Below are the code and all the weights of a small trained network. Each question names an input and a class and asks about switching units off, where a switched-off unit gives its printed mean instead of its output.

import numpy as np


def w(rows, s, z=0):
    codes = np.array(rows[::2]) - 128.0
    scale = np.full(codes.shape[1], s)
    scale[-1] = z or s
    return codes * scale


def f(y):
    return np.maximum(y, 0)


def log_softmax(a):
    a = a - a.max(-1, keepdims=True)
    return a - np.log(np.exp(a).sum(-1, keepdims=True))


def net(x, mask):
    res = np.array(x, float).reshape(1, 5) / 4 @ E
    y = f(res @ A[0][:, :-1].T + A[0][:, -1])
    res = res + np.where(mask, y, B[0][:, -1]) @ B[0][:, :-1]
    return log_softmax(res[-1] @ U[:, :-1].T + U[:, -1])


A, B = {}, {}
E = w([
[34,224,151,150,148,142,182,150,1,73,78],'x0',
[224,186,43,115,129,133,170,131,108,127,140],'x1',
[96,173,133,99,251,166,172,129,183,128,201],'x2',
[116,209,118,100,121,185,71,167,163,85,63],'x3',
[99,117,127,226,122,172,128,163,116,197,138],'x4',
],0.01)
A[0] = w([
[58,254,131,198,125,227,114,244,125,97,50,183],'neuron 0',
[164,111,88,118,5,105,86,152,78,92,55,183],'neuron 1',
[223,136,108,43,173,199,111,181,239,99,199,247],'neuron 2',
[150,216,115,94,148,101,161,85,116,59,111,59],'neuron 3',
[191,106,149,77,114,142,64,125,183,94,169,191],'neuron 4',
[231,72,27,189,94,124,130,105,155,235,143,144],'neuron 5',
[113,218,3,82,179,170,216,177,76,13,111,200],'neuron 6',
[105,107,133,49,79,81,194,103,88,99,80,145],'neuron 7',
[179,111,180,219,25,90,111,110,57,110,37,252],'neuron 8',
],0.0071,0.0034)
B[0] = w([
[126,149,129,201,205,180,133,1,81,134,106,247],'neuron 0',
[83,133,215,93,71,79,123,77,92,71,131,212],'neuron 1',
[63,170,154,113,169,199,160,108,135,185,123,238],'neuron 2',
[167,99,89,68,103,68,115,200,132,50,211,174],'neuron 3',
[105,165,68,70,131,172,153,107,76,133,74,197],'neuron 4',
[174,100,110,243,92,133,43,51,199,163,167,223],'neuron 5',
[156,184,118,63,83,125,111,163,166,85,78,236],'neuron 6',
[122,99,123,139,75,94,122,134,150,119,113,170],'neuron 7',
[101,119,188,70,83,103,175,136,155,140,138,230],'neuron 8',
],0.0099,0.014)
U = w([
[147,54,133,135,152,117,49,211,119,100,83,9],'0',
[223,185,86,188,92,133,144,167,99,161,136,114],'1',
[181,58,66,173,140,140,87,135,179,187,152,88],'2',
[120,106,166,40,58,48,172,255,146,95,116,120],'3',
[54,177,170,112,193,196,178,111,95,180,75,164],'4',
[145,157,88,102,193,169,121,188,96,69,112,66],'5',
[155,130,115,147,75,114,51,84,156,124,90,85],'6',
[111,50,184,176,126,109,156,103,108,108,179,254],'7',
],0.0097,0.0038)

Each question gives the input, the list of numbers given to net, and the class t.
The units are the neurons (one row each of A and B). Each row of codes is followed by its name. A weight is (code - 128) times the scale printed after its matrix; where a second scale follows, it is the last column's (A, B and U).
mask holds one flag per neuron, in row order. A switched-off neuron (its flag False) gives its mean, the last column of its row in B, instead of its output. The means were averaged over made-up inputs and are rounded, as every weight is.
A unit's drop is (log p(t) with every unit on - log p(t) with that unit switched off) / (log p(t) with every unit on - log p(t) with every unit switched off).
The circuit of an input: a set's keep is (log p(t) with only the set's units on - log p(t) with every unit switched off) / (log p(t) with every unit on - log p(t) with every unit switched off). Starting from all 9 units, units are removed one at a time, each time the one whose removal leaves the highest keep (on an exact tie, the one counted first), for as long as the keep stays at least 0.8.
circuit, biggest first: the units of the circuit, biggest drop first
most important unit: the unit with the biggest drop
top k neurons: the k neurons with the biggest drops, biggest first
input [7,-8,-8,0,-5], class 3: circuit, biggest first : (neuron 8)
input [5,-3,-2,0,-4], class 3: circuit, biggest first : (neuron 5; neuron 2)
input [4,1,3,7,-6], class 5: circuit, biggest first : (neuron 3; neuron 0; neuron 6)
input [-1,-8,7,-5,5], class 7: top 4 neurons : (neuron 2; neuron 4; neuron 0; neuron 6)
input [-7,-5,0,-3,-4], class 2: circuit, biggest first : (neuron 1; neuron 8)
input [-2,1,-2,-5,7], class 2: circuit, biggest first : (neuron 5; neuron 1)
input [-4,7,4,6,-3], class 4: top 2 neurons : (neuron 2; neuron 4)
input [8,6,3,-3,6], class 5: top 2 neurons : (neuron 6; neuron 2)
input [-2,2,0,-4,2], class 2: circuit, biggest first : (neuron 1; neuron 5)
input [-3,2,-3,-3,6], class 2: circuit, biggest first : (neuron 5; neuron 6)
input [-2,-4,-1,5,-8], class 4: top 4 neurons : (neuron 6; neuron 2; neuron 4; neuron 8)
input [2,-1,-8,8,1], class 4: top 4 neurons : (neuron 0; neuron 5; neuron 3; neuron 8)
input [6,0,8,0,-3], class 5: top 2 neurons : (neuron 3; neuron 6)
input [5,-7,7,-2,-4], class 5: circuit, biggest first : (neuron 2; neuron 8; neuron 1; neuron 3)
input [6,4,3,7,-5], class 5: circuit, biggest first : (neuron 3)
input [0,0,3,-1,6], class 7: top 3 neurons : (neuron 2; neuron 4; neuron 6)
input [2,6,4,3,-7], class 3: top 4 neurons : (neuron 3; neuron 6; neuron 0; neuron 5)
input [-7,-7,0,4,3], class 4: circuit, biggest first : (neuron 4; neuron 2)
input [-6,4,3,7,8], class 4: top 4 neurons : (neuron 2; neuron 3; neuron 4; neuron 0)
input [0,1,0,-4,5], class 2: most important unit : neuron 1
